Below are the code and all the weights of a small trained network. Each question names an input and a class and asks about switching units off, where a switched-off unit gives its printed mean instead of its output.

import numpy as np


def w(rows, s, z=0):
    codes = np.array(rows[::2]) - 128.0
    scale = np.full(codes.shape[1], s)
    scale[-1] = z or s
    return codes * scale


def norm(h):
    return h / np.sqrt((h * h).mean(-1, keepdims=True) + 1e-5)


def f(y):
    return np.maximum(y, 0)


def log_softmax(a):
    a = a - a.max(-1, keepdims=True)
    return a - np.log(np.exp(a).sum(-1, keepdims=True))


def net(x, mask):
    res = np.array(x, float).reshape(1, 8) / 4 @ E
    u = 0
    for l in range(4):
        y = f(norm(res) @ A[l][:, :-1].T + A[l][:, -1])
        res = res + np.where(mask[u : u + 4], y, B[l][:, -1]) @ B[l][:, :-1]
        u += 4
    return log_softmax(norm(res)[-1] @ U[:, :-1].T + U[:, -1])


A, B = {}, {}
E = w([
[192,163,125,146,233],'x0',
[182,164,143,170,14],'x1',
[131,58,163,50,144],'x2',
[13,133,141,144,228],'x3',
[138,100,105,177,146],'x4',
[4,72,136,101,254],'x5',
[121,167,126,55,10],'x6',
[30,119,202,193,180],'x7',
],0.0066)
A[0] = w([
[50,68,130,134,250,238],'L0N1',
[42,62,149,122,246,97],'L0N2',
[48,82,128,131,245,250],'L0N3',
[138,94,61,141,115,150],'L0N4',
],0.02,0.0022)
B[0] = w([
[102,2,65,208,101,253],'L0N1',
[42,115,145,135,84,247],'L0N2',
[107,20,128,157,107,249],'L0N3',
[145,178,164,123,155,152],'L0N4',
],0.021,0.019)
A[1] = w([
[95,151,182,107,90,61],'L1N1',
[206,227,164,124,4,252],'L1N2',
[61,107,143,134,233,180],'L1N3',
[116,116,100,111,190,97],'L1N4',
],0.016,0.0018)
B[1] = w([
[141,173,144,176,170,147],'L1N1',
[175,160,128,9,146,251],'L1N2',
[166,100,147,249,197,155],'L1N3',
[151,164,95,235,181,130],'L1N4',
],0.013,0.017)
A[2] = w([
[74,159,133,153,92,99],'L2N1',
[69,136,112,117,78,153],'L2N2',
[7,70,159,146,89,139],'L2N3',
[211,232,136,144,25,255],'L2N4',
],0.015,0.0027)
B[2] = w([
[152,104,59,191,138,143],'L2N1',
[143,129,144,112,154,160],'L2N2',
[116,141,87,253,195,250],'L2N3',
[133,184,154,34,115,206],'L2N4',
],0.015)
A[3] = w([
[144,112,97,183,107,239],'L3N1',
[84,130,101,118,131,34],'L3N2',
[177,145,149,105,64,140],'L3N3',
[253,174,177,141,110,255],'L3N4',
],0.023,0.0028)
B[3] = w([
[154,114,209,63,173,234],'L3N1',
[148,120,251,141,79,146],'L3N2',
[182,184,79,179,102,212],'L3N3',
[86,203,168,136,154,248],'L3N4',
],0.015,0.013)
U = w([
[82,9,183,184,97,1],'0',
[158,198,204,55,100,255],'1',
],0.012,0.00036)

Each question gives the input, the list of numbers given to net, and the class t.
The units are the neurons (one row each of A and B). Each row of codes is followed by its name. A weight is (code - 128) times the scale printed after its matrix; where a second scale follows, it is the last column's (A, B and U).
mask holds one flag per neuron, layer by layer. A switched-off neuron (its flag False) gives its mean, the last column of its row in B, instead of its output. The means were averaged over made-up inputs and are rounded, as every weight is.
A unit's drop is (log p(t) with every unit on - log p(t) with that unit switched off) / (log p(t) with every unit on - log p(t) with every unit switched off).
most important unit: the unit with the biggest drop
k most important neurons: the k neurons with the biggest drops, biggest first
k most important neurons of layer l: the k neurons of layer l with the biggest drops, biggest first
drop when u is switched off: that unit's drop, to one decimal
input [1,-4,0,-6,1,1,6,0], class 1: most important unit : L0N1
input [1,7,2,-2,5,0,-6,1], class 1: 2 most important neurons : L0N1, L0N3
input [-7,7,-7,1,6,5,5,7], class 1: 3 most important neurons : L0N1, L0N3, L0N2
input [8,6,3,4,-2,-2,1,3], class 1: 3 most important neurons : L0N1, L0N3, L0N2
input [-8,5,6,-8,-5,2,-6,8], class 1: 4 most important neurons : L0N1, L0N3, L0N2, L1N1
input [5,-5,0,2,-6,-8,-2,-5], class 1: drop when L0N1 is switched off : 0.7
input [-2,6,-7,1,0,2,7,4], class 1: drop when L0N2 is switched off : 0.1
input [-1,-4,8,0,-4,-4,7,-8], class 1: drop when L0N3 is switched off : 0.5
input [-1,8,0,-3,5,3,3,-4], class 1: drop when L0N1 is switched off : 0.8
input [5,6,-7,-3,5,-1,8,7], class 1: 2 most important neurons : L0N1, L0N3
input [0,6,0,2,4,-5,-5,-3], class 1: 2 most important neurons of layer 0 : L0N1, L0N3
